[  7   4 -16   4   1  -3   9   7   0   1  -7   2   3   3   1   2  -1   8
  -2  -3 -10   0  10  -8  -3   0 -19  -2  -4  -1   9   4   4  -8   2 -10
   4  10  18 -42   0  -1 -10  -8  -1   4  -4  -7   3  -1   1  -5  -4  -1
   0   7  -6 -11  -1  -7   0  -1   7  -7   0  -2  16   1  -2   9  -1  -1
   0   7   8   8  -2  -8]	<98>
[  5  10  -4   2  -4   1  20  10  -4  -7  -1  -9   6 -18  10  -5   1   0
 -14  -2   3  -6  14   2   3   4  -9   0  -4  25   7   2   2   1   5  -5
  -9   3  18 -53   7  -2 -12   0  12   7   3 -10   4  -4  -2   1  -9   3
   4  -5  -2  -2   9   8  -7   4   3   7   4   6  -1  -2 -10   6  -9   2
  -5   4   4   6   2  -6]	<98>
[ -5  14  -7   1  -7   0  35  18   0  -5   3  -2  -6 -30   0  -3  -6   8
  -5  -2   8   1  12  -6   3   3   7   4   6  -6  18   8   3  -4  10  -5
   3   1  27 -53  13  -6 -11  11  22   9   0  -6   0  -2   1  -2  -6  -3
  -4   7   3  -3   3  -2  -3  -1   6  11   1  -1  -3  -3 -14   3  -1 -13
  -1   4   0   8   6  -2]	<98>
[  3   9   0  -3   4   1  35   9  -7 -14  -1   3  11 -27  12   8  -6   2
   5   2  -7   5  16  -4   3   4  -9  -7   6  -5  13  -5   4  -5  -2 -10
   5   3  28 -53   0   6  -9   3  30   1  -3 -12   7  -2  -1   4 -22  -5
   3   2 -10   0   1  -8   1  -4  16  39  -9  -3  11   7 -11   4  -4   5
   3   7   0   8   1  -6]	<98>
[  6   9   1   0   2   2  29  18  -4  -1   3   0   9 -12  -1   0  -5   9
   2  -1   3  -3  22  -4   2   3   3   4   8 -11  10  16   1   3   2 -13
  -7   3  30 -53   4  -6  -9   1  11   1   3 -11   0   3  -1  -3  -8   3
  -5   4  -3  -1  -2  -3   5   1   3  14   4   1  -1   3  -3   5   1  -3
  -3  -1   4  13   2  -7]	<98>
[  1  53  -3   0  12   7  -5   9  -5   0   0   5   5 -21   4   3  -2  21
  -4   4  -1  -1  17  -4   4  -1  -2   6   0   3   3   2   2  -4  -5   5
  -2  10  25 -53   1  -5 -11   2  17  -3   3 -13   0  -1  -3  -7  -6  -4
  -5   8  -2   0   7   2   3  -1  -3  -2  -1   6  10   5 -13   8  -2   6
  -3  -3   4   8   7  -1]	<98>
[  4  15  -2  -3   2   5  29   3  -6   0  -2   1   5 -15   5  -2  -4  -1
   3  -4  16   5  11  -7   7   4  -6   4   1  -6  15  -2   5  -7   0  -5
   4   8  15 -50   8 -12  -8  -2  11   0   1 -11   2  -1   1   3 -15  -1
   2  18  -5  -5   8   4  -5  -5   2   1   1   0   8   6  -8  -1  -6   1
   2   4  -6   6   3  -2]	<98>
[  5  16  -2   5  -8   0  43  26   4  -5  -5  -5  11 -19   4  -1  -7   9
   1   2   5   7  26  -4   3   7  -7  -1   2  -4  22   8   4  -1   6  -4
  -7  -3  27 -53   9  -2 -18   3  14   8   1 -17   5  12  -7   1  -9  -2
  -4   6  -9  -3   6  -6  -9  -1  16   8  10   1   1   1 -11   4   1   4
  -7   9   5  12   7  -5]	<98>
[  3   9  -6  -5   0   9  29   6  -7  -1  -5  -5  11  -3   1  -2  -3   6
  -9  -3   1   3  13   0  10   4  -5   0   2  -1  16  -2   4  -3  -2   3
   0   0  26 -53   8   1 -15   6   6   7   9 -10   8   1  -2  -4 -19  -4
   1   9 -13   3  -1   1  -4   1   1   3  -1   1  -3  -1  -8   9  -6   5
 -13   6  -8  15   4   1]	<98>
[  0   7  -1   0  -5   0  45  14   1  -7  -1  -1   6 -19  -8   1  -4  -2
   3   7   0  19  16  -5  -3   4  -3   0   3  -2  15   7  -8  -3   2   3
   0  -4  13 -53  14  -1  -7   0   8  14  -1 -18   4   2  -5  -2 -10  -3
  -2  -2 -15  -1   1  -1  -7   0  14   4   2  -1   1   1  -6  11 -10   5
  -4  15  -9  14   8  -6]	<98>
[ 10  20  -6  -5   6   2  48  19  -4 -11   3  -3  12 -38  10   2  -8   2
   1   2   5   6  25 -13   9  10  -8   2   6  -7  24   1   3  -4   0  -4
  -3   0  42 -53   6  -4 -27  -5  32  -8   4 -28   6  -7   3   0 -23  -3
   6 -20 -12   1   4  -2  -6  -3   9  11  -1   6  11   8  -7  10   2   4
  -4   0   1  13  13 -14]	<98>
[  5  14  -1  -1   3   2  13  10 -19   0  -1  -1   5 -11   3   2  -4   4
   4   3   3   0  10  -1   1   1  -7  -1 -11  -3   9   5  -1   2   0  -5
  -3   6  20 -53   0   0 -11   3  12   2  11 -11   3  -2  -4   0  -6   3
   7  -9 -11   0   7  -3   2  -3  -5   1   0   0   4   4 -11   3  -7  -2
  -2   5   2   8   7  -7]	<98>
[  5  10  -2  -1  -1   1  31   7  -8  -8  -1  -3   9 -14   4   2  -2   4
  -3   8   2   6  12  -3   1  -1  -1   8  -2  -2  18   7  -2   0   0  -3
   1  -2  17 -53   4  -1 -13   3  14  -3  -8 -15   4  -3  -6   0  -7  -7
   2   0  -3   8   1   0  -2   5   1   2   0   5   3   1  -9   1   2   4
   1   9   0  11   1   2]	<98>
[  2   6  -1  -2  -5   3  22   9  -2  -2   4  -6  -1  -5   3   9   3   0
   1  -3  -1   0   0   0   2   2  -6   0   1  -4  -8   4  -3  -1   8  -1
   5  -2   3 -45   4  -1  -1   0   5   6   4   8  -2   2   0  -1   1  -2
  -5   2   1  -1   1  -7  -5   0   0   2   4  -2  -3  -3  -2   3   2  -7
   1   2   1  -1   4 -10]	<98>
[  2  -1 -11   6 -10  -3  27  21   3   5   2  -3   0 -11   0  -1  -4  14
   0  -4   0  -1  17  -4   3   8   1  10   1   2  16  12   2   1  -2  -3
  -4  -6  10 -53   9  -4  -8   5   1  11   0  -3   2   3   9  -7   7  -8
  -4   2  -1  -6  -3  -2  -3   1   5  -3   5  -2   0   4   2   7  -2   0
  -4   7  -4  16  -7  -6]	<98>
[  4   1  -3  -6   3  -1  35  12   8  -4  -8   1   4 -21   6  -2  -6   6
  -5  -1   1   6  15  -1   4   3  -3  -5   1   0  13  11  -4  -7   2  -4
   9  -2  18 -53   9  -4 -11   0   8   8   4 -11   3   1   3   0  -3  -4
   1   6 -10   1   0  -2  -4   1  10  11   1  -2   1   0  -9  19 -19   6
  -3  11  -3   8   0  -2]	<98>
[ -9  -9   0  -6  12  -2 -24 -21  -1   4  -6   5   2  -6  -1   1  11 -14
   2   0   0  -2  -8   5  -5   3  -8  -5  -7   3 -10   0  -3  -2 -13   6
  -9  13 -21  53  -2  -2  -7   3 -11  -3   4 -15   5   7   0  -4  -6  -1
   2   2 -28  -7   9   1  -5  -2   1  -5  -8  -4  -5   5   1   1  -5   7
   2   6   3   4  -4  -3]	<95>
[  3   9  -4  -2   2   3  20   5  -2  -8   2  -3   1 -10   3   2  -8  10
   2   1   9   1  26  -7   6  -7  -3  -3   1   8  11  -1   0   0   8   1
  -7   0  21 -47   4  -2  -4   5   6   1   3 -12   7  -1   0  -3 -10  -3
  -1   1  -3  -3   0   1  -9  -1   0   4   1  -1   1   5 -10  13  -4  -1
  -3  -2   3  11   8  -3]	<98>
[  3  10  16  -4 -18   0  53  22  -2   3   0  -3   5 -12   6  -1  -4  -4
   1  -4   0  12  21 -12   0   0   4   1   4  -2  28  11   0  -5   2  -3
   6  -9  22 -53  10  -5 -11  -2   5  14   1 -17  12   9   7   4   0  -3
  -6   3 -17 -12  10  -2  -2   0  10  13   9  -1  -1   0  -9   6  -1  -2
  -6  26  -3  18   6  -2]	<98>
[  5   5   0  -4  -6  -4  31  14  -4  -8 -11  -1  -3   1   3   2 -19   0
  -3   1   4   2  11  -2   0  14   1   2   8  -3  14   4  -4 -10   0  -3
  -5   3  13 -53   4  -2  -1  -2  13   2   4  -5   6 -13  -1  12  -4  -3
 -12   3  -3   3 -10   1  -2  -1   5   7   9  -2  -1   4  -9  13 -11  -1
   5   6  -7   5   5  -6]	<98>
[  6   9  -5  -3   6   0  31  11  -5  -7   3  -3   6 -12  10  -1   3   4
   0  -5   4   8  13 -10   0   0   9   2   5 -12  13   3  -3  -7   5  -6
   9   1  22 -53  -2   0  -8  -4  12   4   2  -8   0  -1  -2   0  -9  -1
   6  -2   1  -1   4  -4  -1  -1   8   3   3   2   0   4  -7  13  -3   4
  -1   1   6   4   9   1]	<98>
[  2   7   1   6 -15   4  32  16   4  -3  -5   0  -6   4   8   7   5 -13
  -2  -1  -3   7  16 -11   1   5   7   0   6  -8  18   2  -2   7   5  -4
  12  -7   5 -53   4  -2   3  -7  13   7   2   6   1   3   1   7   3  -6
  -1  -4   6  -1 -23  -5   0   2   1  11   7   1  -4   1  -4   4  -4  -4
  -6  11  -3 -19   9  -3]	<98>
[  3   5  -5   6   0   1  43  10  -4  -2  -3  -6  18 -17   7   3 -10  -7
  -3  -5   4   9  20 -11  -1   8  -2  33   1  -4  17   0   1   0  -1  -3
   3  -5  12 -53  11  -1 -13   4  11   2  -1 -17   6   2 -12   5   2  -3
   4   0 -11  -4   0   1   5  -2  11   7   6   2   6   4   0  10  -5   1
  -5  10   1  12   3  -8]	<98>
[  3   9  -5   1  21  -2  17  18  -7   4   0   6   7 -22   1   1  -9  18
  -8  -2  -4  -5  18  -8   1  -2   0   8  -1  -4   5   5   5  -1  -1   6
   0   1  26 -53  -1   3 -10   1   7  -4   2 -18  11   1 -12   4 -40  -2
   3   2 -14  -4  -1   0   0  -6   5   4  -1  -1   5   9  -7  14   5   4
  -5  14   2  12   5   0]	<98>
[  6  14 -10  -5 -13   8  43  12  -6 -11   0  -1   9 -14  10  -3  -1  -5
  -3   3  11   9  12 -10   3   8  -7  -3   8  -7  14  10   2  -3   4 -10
   8  -1  34 -53   5  -6  -4   0  23   3  -5  -6   8  -3   1   9 -14  -8
  -2   6   4  -4   3  -3 -10  -5   4   8   2   0   2   2  -6 -11  -4   0
  -1   3   4   4  10 -11]	<98>
[  5  10   6 -10  -6  -1  40  12  -5   5   0   2   4 -12   1  -1  -3   4
  -4   3   1   2  15  -6  -4   0   3   2  -1   0  17   9   1   1   8  -4
 -11   0  10 -53  -5  -2  -5  -3  16   8   0   3  -4   1   1  -3   2   2
   2 -16   1   1  -4   5  -5  -3   2   9   9   2   2  10  -5   0   0   2
  -1  11   2   4   6 -10]	<98>

[-11 -12  12  -8  -1  -3   0  -6   0   3  -4   6   8   2   1 -13   8   9
   8  -5   5   3   5   2   1  -3   2  -8   4   7  20  -3   6  -9   4 -10
  -3  11   0  -3  -1   0   1   2  -3   4   7  -5   2   8  -2   5   3   5
 -10  -1  -5  -1  -5   3  -4   4  -6  -8  -7   7  -2   3   7   5 -14   1
  -3  -3   4  -6   9 -14]	[47]
[-21  -9   9   3  -2  -3  -9  -7 -14   5  -9   5  13   6  -4 -12   7   7
   7  -3   5   8  -3 -12   4  -1  16 -18   4   9   7   7   6   0   1 -10
   2  25 -11   1  -2  10   1 -12  13   7  -4  -2   2  12  -3   1  -1   0
  -8  -8  -4   6  -3  -7   0  -6  -6   5 -18  11 -15  -1   7   1 -15   5
   4  -4 -10  -9  -2  -3]	[45]
[ -9  -3  -6   5  -2  -5  -5  -1  -5   9  -1   5   7   5   2 -17   3  -7
  -5   1   6  -4  -1  -6   4  -4   6   2  -4   6  -3   2  10  -3 -10  -2
  -1  -2  -8   3  -6  -2  -2 -13   6   0   0   0   8   3   7   2   2  -3
   0  -1  -4  -1   0  -7  -8  10  -1   5 -12  -1  -5  -1   1  -4  -5  -2
   1  -3 -11  -2 -23  -2]	[45]
[-17 -13   9  -4  -2   3 -17  -8  -3  -5  -2   5  11   3  -2  -4   4   2
   5  -4   6   2  -2  -8  -2   1  10 -10  10   3  17   9   4  -8  -3 -13
  -2  18  -1   0  -1   3   4  -8   9   5   1  -2   4  13  -2   2  -1   7
  -3 -12  -3   6  -3  -6   2  -4  -5  -2 -10  11  -5  -2   6   6  -7   0
  12  -4  -4 -11   6  -2]	[47]
[-11  -5   4  -4  -2  10  -7  -3  -2   2  -4   1   6   3   0 -18   4  -1
   5  -3  10   4   0  -8   4  -2   6  -1  -4   6  10   2   7  -4  -3 -12
   3  13  -3  -2  -2  -2   2  -1   5  -2  -1  -2  -4   7   3   4  -1   3
   4  -4  -2   4   1  -5   0   4  -4   2 -10   2  -6   0   0  -3 -11   2
   1  -4 -11  -3  -3  -4]	[45]
[ 12 -18   1  -2  -3   6  20  -1  15  -5  -3  -2   8 -12   6 -12  -8  -1
  -2   3  10 -13  -1   2  -3 -10  -9  17   0   4  -1  -7  -3  -5  -1   5
   0   3   9  -6   3  -8  -1  15  -3 -14   6  -1   5  12  -2   1  -3   8
  -4  -1  -3  13   8   3   0  -1   2   3   7  -7   0   0 -19   3   3  -4
 -11  -7   0   0   8  -1]	[46]
